Moves between units:
w657 y w915
w657 h w857
w657 b w149
w657 t w897
w784 y w748
w784 h w401
w784 b w270
w784 t w915
w49 y w401
w49 h w149
w49 b w784
w49 t w857
w801 y w857
w801 h w826
w801 b w657
w801 t w767
w619 y w677
w619 h w660
w619 b w751
w619 t w159
w25 y w926
w25 h w796
w25 b w637
w25 t w863
w401 y w784
w401 h w49
w401 b w748
w401 t w657
w677 y w751
w677 h w619
w677 b w298
w677 t w574
w27 y w960
w27 h w721
w27 b w199
w27 t w270
w637 y w851
w637 h w926
w637 b w159
w637 t w323
w915 y w149
w915 h w657
w915 b w49
w915 t w826
w219 y w52
w219 h w298
w219 b w201
w219 t w619
w960 y w199
w960 h w27
w960 b w352
w960 t w626
w190 y w660
w190 h w574
w190 b w619
w190 t w637
w159 y w574
w159 h w851
w159 b w190
w159 t w25
w357 y w721
w357 h w626
w357 b w27
w357 t w784
w626 y w357
w626 h w270
w626 b w721
w626 t w401
w352 y w651
w352 h w199
w352 b w863
w352 t w721
w748 y w270
w748 h w784
w748 b w626
w748 t w149
w651 y w863
w651 h w352
w651 b w789
w651 t w27
w849 y w833
w849 h w362
w849 b w767
w849 t w219
w52 y w201
w52 h w219
w52 b w362
w52 t w677
w751 y w298
w751 h w677
w751 b w219
w751 t w190
w149 y w49
w149 h w915
w149 b w401
w149 t w801
w826 y w801
w826 h w897
w826 b w857
w826 t w833
w863 y w789
w863 h w651
w863 b w323
w863 t w960
w362 y w849
w362 h w201
w362 b w833
w362 t w298
w926 y w637
w926 h w25
w926 b w851
w926 t w789
w833 y w767
w833 h w849
w833 b w752
w833 t w52
w201 y w362
w201 h w52
w201 b w849
w201 t w751
w767 y w752
w767 h w833
w767 b w897
w767 t w201
w789 y w323
w789 h w863
w789 b w796
w789 t w199
w323 y w796
w323 h w789
w323 b w25
w323 t w352
w796 y w25
w796 h w323
w796 b w926
w796 t w651
w752 y w897
w752 h w767
w752 b w826
w752 t w362
w897 y w826
w897 h w752
w897 b w801
w897 t w849
w574 y w190
w574 h w159
w574 b w660
w574 t w926
w199 y w352
w199 h w960
w199 b w651
w199 t w357
w851 y w159
w851 h w637
w851 b w574
w851 t w796
w298 y w219
w298 h w751
w298 b w52
w298 t w660
w270 y w626
w270 h w748
w270 b w357
w270 t w49
w857 y w657
w857 h w801
w857 b w915
w857 t w752
w660 y w619
w660 h w190
w660 b w677
w660 t w851
w721 y w27
w721 h w357
w721 b w960
w721 t w748

The rows follow the links: the fewer symbols apart two units are, the more alike their rows tend to be.

Here are some units, each with a row of numbers. One shown again gets a slightly different row.
w926 8,5,-9,-25,-2,16,-19,19,-12,21,-17,21,-15,-5,22,8,-4,-4,-1,-32,4,10,-16,2,-22,-14,-18,41,5,-29,33,-8,32,-7,-52,29,-26,-29,-15,34,-14,-26,-9,-19,1,29,6
w748 -22,2,-8,6,-3,13,19,0,-33,12,18,36,7,18,9,-28,-10,-28,14,6,18,-20,10,34,5,-14,2,-9,-18,46,9,-48,-21,1,20,24,25,-24,25,-5,10,16,-15,15,16,-35,-12
w619 6,-9,-30,-4,-9,3,-44,-5,-37,18,-34,-18,-14,18,0,-40,-24,-10,-16,-24,0,-16,5,-8,33,20,-13,12,10,-3,17,7,18,-15,16,7,-25,-22,-32,11,-22,2,10,-43,-9,25,22
w660 3,1,-35,-7,-7,-3,-41,5,-49,-5,-50,-25,-5,11,15,-19,-21,-8,-11,-29,-3,-4,-6,-21,36,2,-9,13,22,-1,9,9,0,-10,18,-8,-19,-24,-40,7,-4,23,14,-33,-18,16,14
w833 0,11,23,15,-1,-19,-13,-29,33,16,3,-7,16,11,-33,-25,1,-2,3,1,-32,2,41,10,18,55,-6,-27,-1,6,-35,10,9,9,8,1,8,2,-12,-26,-28,-5,20,-31,21,-17,30
w219 30,-20,-9,14,-1,-14,-15,-18,30,-22,-20,-50,-16,-14,-15,4,6,15,-39,0,-9,0,-10,-18,27,7,6,-16,15,-4,-17,46,17,-9,7,-27,-28,36,4,-1,-20,-6,11,-3,-27,34,22
w857 9,14,1,10,-16,1,29,-11,21,9,27,48,28,-9,4,-5,-8,-21,-16,-25,-29,20,29,24,15,19,18,-25,-17,8,-6,-24,-14,7,-1,27,3,5,48,21,-35,-12,-14,8,8,-20,22
w752 6,-19,15,5,-12,-34,6,-33,34,-7,15,-18,9,-2,-28,-4,-9,18,-7,12,-30,10,20,-26,7,36,15,-43,-15,11,-14,18,-14,-7,32,-1,18,21,-4,-33,5,16,21,7,-9,-21,28
w789 -4,-21,13,-28,0,-6,-6,20,-1,4,-2,-10,-25,8,-11,24,-5,26,34,13,22,-7,-24,-28,-49,-18,-19,27,-11,-22,26,8,12,-11,-16,-4,27,-9,-45,-20,43,10,3,12,5,3,-14
w657 -7,26,23,10,-5,-5,17,-10,28,-2,38,35,31,-16,-11,6,4,-10,-24,-4,-18,21,17,32,5,19,12,-21,-9,14,-19,-31,-11,11,-2,27,10,14,40,10,-30,-31,-2,10,19,-20,14
w362 19,24,-9,22,-7,-3,9,-14,12,14,-15,-22,10,7,-2,-25,10,-22,1,-7,-37,6,43,3,47,35,13,-2,10,-7,-30,30,-14,4,-10,-15,-30,-8,0,6,-41,21,17,-37,-7,3,24

Each walk starts at a row. The symbols on each line, taken left to right, move it on to the next unit.
Answer with the unit's row; about right is enough.
---
10,19,8,27,-3,-8,-5,-22,17,23,-10,-4,18,14,-9,-28,12,-19,5,-8,-39,12,51,12,40,50,-7,-8,0,-3,-29,9,-3,12,-6,-3,-11,-8,-2,-12,-44,4,25,-42,6,-9,27
b h t -> 32,-7,-17,22,-4,-15,6,-18,16,-11,-22,-41,-1,-11,2,-1,23,1,-27,-4,-11,5,6,-29,42,10,13,-14,11,-5,-22,46,-6,1,6,-36,-32,26,6,8,-20,14,7,-9,-40,19,11
t y b h -> 14,-25,-3,4,10,-17,-31,-28,27,-3,-14,-41,-19,-5,-18,-5,4,16,-55,-3,3,-5,-9,-3,26,15,-11,-10,10,0,-12,29,41,-2,10,-17,-22,35,-11,-3,-20,-27,8,-17,-11,35,24
---
29,11,-19,18,-8,-8,16,-8,16,5,-25,-27,8,-7,7,-9,19,-19,-9,-17,-22,6,26,-20,49,19,17,-11,14,-12,-26,43,-13,4,-8,-33,-32,5,7,0,-37,25,3,-24,-31,20,18
t h y -> 8,-27,-2,7,6,-12,-41,-16,13,13,-10,-29,-28,9,-24,-23,-8,15,-41,-12,2,-9,-5,8,20,17,-23,-9,0,1,-6,9,47,-7,5,9,-22,20,-12,-9,-19,-34,16,-25,0,35,37
y y t y -> 5,-14,-16,-6,0,-10,-46,-9,-13,24,-31,-15,-18,20,-11,-42,-15,-1,-37,-23,-4,-14,-2,10,31,20,-22,-2,5,4,12,2,39,-13,1,6,-25,-3,-23,1,-22,-21,6,-40,-2,25,28
---
22,-30,-19,11,-24,-18,32,-30,20,-10,15,12,22,-9,0,-5,-16,-9,-7,-20,-22,22,21,-27,19,18,29,-35,-22,17,7,15,-37,0,20,15,8,9,42,-5,-7,23,-6,19,-23,-14,26
b b -> -21,18,33,12,0,3,13,-13,27,-23,47,27,33,-20,-13,25,8,-3,-18,17,-14,19,8,31,-6,12,7,-27,0,7,-35,-33,-8,26,9,6,11,23,35,2,-12,-28,-1,20,25,-30,2
h h h t -> -6,-10,21,14,-6,-29,-12,-34,33,6,14,-14,17,5,-39,-10,-2,17,-1,10,-28,7,24,-7,15,50,-4,-37,-8,9,-24,16,5,-3,22,1,20,17,-16,-37,-9,-3,31,-6,8,-19,32
---
-18,20,28,5,-2,-2,14,-2,18,-35,38,8,31,-20,-9,30,15,-1,-14,32,-5,13,1,14,-5,2,21,-31,6,11,-39,-26,-25,21,26,-4,23,26,22,0,15,-18,3,27,18,-26,-13
h y h b -> -20,13,20,7,-7,0,20,1,-9,-44,25,8,30,-14,6,19,1,8,2,32,3,12,-6,1,-3,-10,28,-31,10,17,-24,-15,-41,15,38,-13,31,14,22,-6,29,14,1,29,10,-33,-10
b t b b -> -21,12,-11,10,-2,11,26,5,-41,-4,14,34,24,11,20,-23,-13,-26,14,6,12,-9,11,15,10,-20,19,-17,-9,28,4,-29,-44,1,34,10,22,-12,28,-1,18,31,-9,14,6,-39,-16
---
18,-10,-7,8,-28,-7,40,-23,16,3,22,27,21,-12,7,-11,-17,-19,-2,-29,-29,26,33,0,22,15,29,-33,-16,14,13,0,-26,2,2,22,4,1,46,9,-28,5,-17,12,-15,-16,23
y y b b -> -15,5,2,9,-10,-1,31,9,-31,-32,16,15,22,-2,18,2,-8,-16,18,14,5,-1,7,-11,10,-16,25,-30,8,23,-12,-19,-56,6,38,1,21,-8,19,-6,30,30,-1,26,5,-38,-20
y y y -> -23,-5,1,7,9,12,16,1,-21,23,23,44,-2,11,-1,-22,-7,-20,12,11,23,-31,4,43,-14,-20,-5,-12,-19,44,8,-43,7,-1,13,39,21,-5,30,-11,7,-10,-23,14,26,-23,-10
---
-23,-16,9,10,21,12,15,-7,4,15,29,32,-12,7,-9,-7,12,4,-4,26,32,-25,-3,44,-27,-25,-9,-5,-23,37,9,-37,21,-5,12,21,23,7,31,-20,17,-25,-22,29,25,-9,-20
y b h h -> -12,-19,13,5,21,10,25,5,9,2,22,11,-22,0,-10,11,16,1,-7,29,43,-28,-22,26,-37,-36,0,4,-13,23,6,-20,12,-5,-1,11,18,31,29,-11,31,-15,-30,38,13,-4,-29
t y b b -> -5,-12,10,5,16,14,36,7,8,-14,21,8,-17,-1,2,31,25,6,13,30,36,-26,-28,9,-30,-52,16,2,-8,15,1,-9,1,-8,1,-10,9,21,23,-8,30,6,-34,50,-3,0,-36
---
0,7,-24,-23,-10,-3,-39,14,-43,-25,-40,-36,-1,-1,17,-5,-13,8,-13,-10,1,7,-24,-44,21,-2,2,8,34,-18,2,16,-13,-10,13,-29,-15,-12,-42,13,13,18,21,-28,-16,21,0
y t b -> -6,5,-3,-16,-3,-6,-40,13,-17,-35,-32,-38,-6,-7,6,26,-10,22,-12,1,-4,6,-41,-36,7,-1,-4,11,30,-33,-9,16,2,2,11,-29,-15,1,-54,11,20,-1,20,-22,-10,22,2
h t b b -> -12,5,7,-17,-3,-2,-50,10,-7,-27,-23,-29,-8,-8,-1,30,-2,27,-20,2,6,11,-32,-19,-12,6,-14,14,38,-35,-10,-2,20,3,-1,-23,-19,1,-41,10,5,-19,15,-17,3,20,-8
---
20,-7,-27,-29,-11,9,-1,22,-22,9,-18,23,-22,0,24,9,-15,1,6,-38,4,14,-26,-13,-22,-23,-8,42,2,-24,43,4,3,-12,-37,13,-12,-31,-12,35,-1,-6,-17,-10,-20,27,0
h b t y -> 6,-21,-9,-29,-5,-5,-3,16,-9,-7,-8,-4,-28,-1,2,20,-13,23,23,2,16,-1,-33,-38,-41,-27,-8,23,-7,-17,41,23,3,-14,-12,-8,14,-14,-36,3,41,18,-5,22,-19,13,-14
t y b b -> 17,-22,-19,-26,-10,1,8,18,-23,1,-15,4,-18,1,14,13,-8,5,24,-27,14,6,-29,-34,-28,-27,-2,34,-10,-21,56,17,3,-16,-21,10,-1,-22,-23,19,20,21,-13,10,-30,20,-5
---
2,4,4,7,18,12,39,22,-9,-13,5,2,-7,1,22,23,28,-1,24,25,27,-10,-20,1,-25,-54,18,18,-2,0,-1,1,-14,-1,-8,-18,6,5,24,5,28,21,-30,37,-14,0,-40
b h -> 1,21,-11,-2,13,22,40,26,-16,9,-4,12,0,-1,35,11,30,-20,35,22,17,-17,-3,6,-16,-50,8,38,-4,-5,2,-2,-24,-2,-22,-16,-2,-14,11,19,13,22,-24,10,-12,1,-45
h b -> -3,24,-4,1,18,28,26,33,-18,21,-5,21,0,9,27,0,25,-21,52,13,19,-12,11,13,-18,-31,-4,51,-5,-13,2,-10,-17,0,-33,-3,-6,-35,7,17,0,22,-15,-6,6,-10,-34
---
-17,26,11,-5,24,24,5,29,-16,35,4,23,-6,15,6,0,21,-14,53,18,11,-22,3,25,-33,-11,-19,45,-3,-10,4,-27,10,8,-41,5,13,-29,-10,-10,5,8,-11,-10,18,-11,-36
b y h -> -14,-4,23,-18,23,2,-12,8,-5,15,6,-9,-21,11,-15,22,-1,25,45,21,17,-15,-27,-4,-56,-14,-26,29,0,-12,14,-6,29,-5,-17,9,27,-8,-41,-22,36,-1,8,7,25,3,-21
y t y y -> -25,20,26,-13,24,11,-10,25,-10,31,4,16,-15,19,-5,9,9,6,44,25,13,-22,-6,20,-44,-4,-27,42,-10,-4,3,-13,24,-4,-35,6,22,-22,-34,-16,22,-3,-2,-11,31,-12,-20
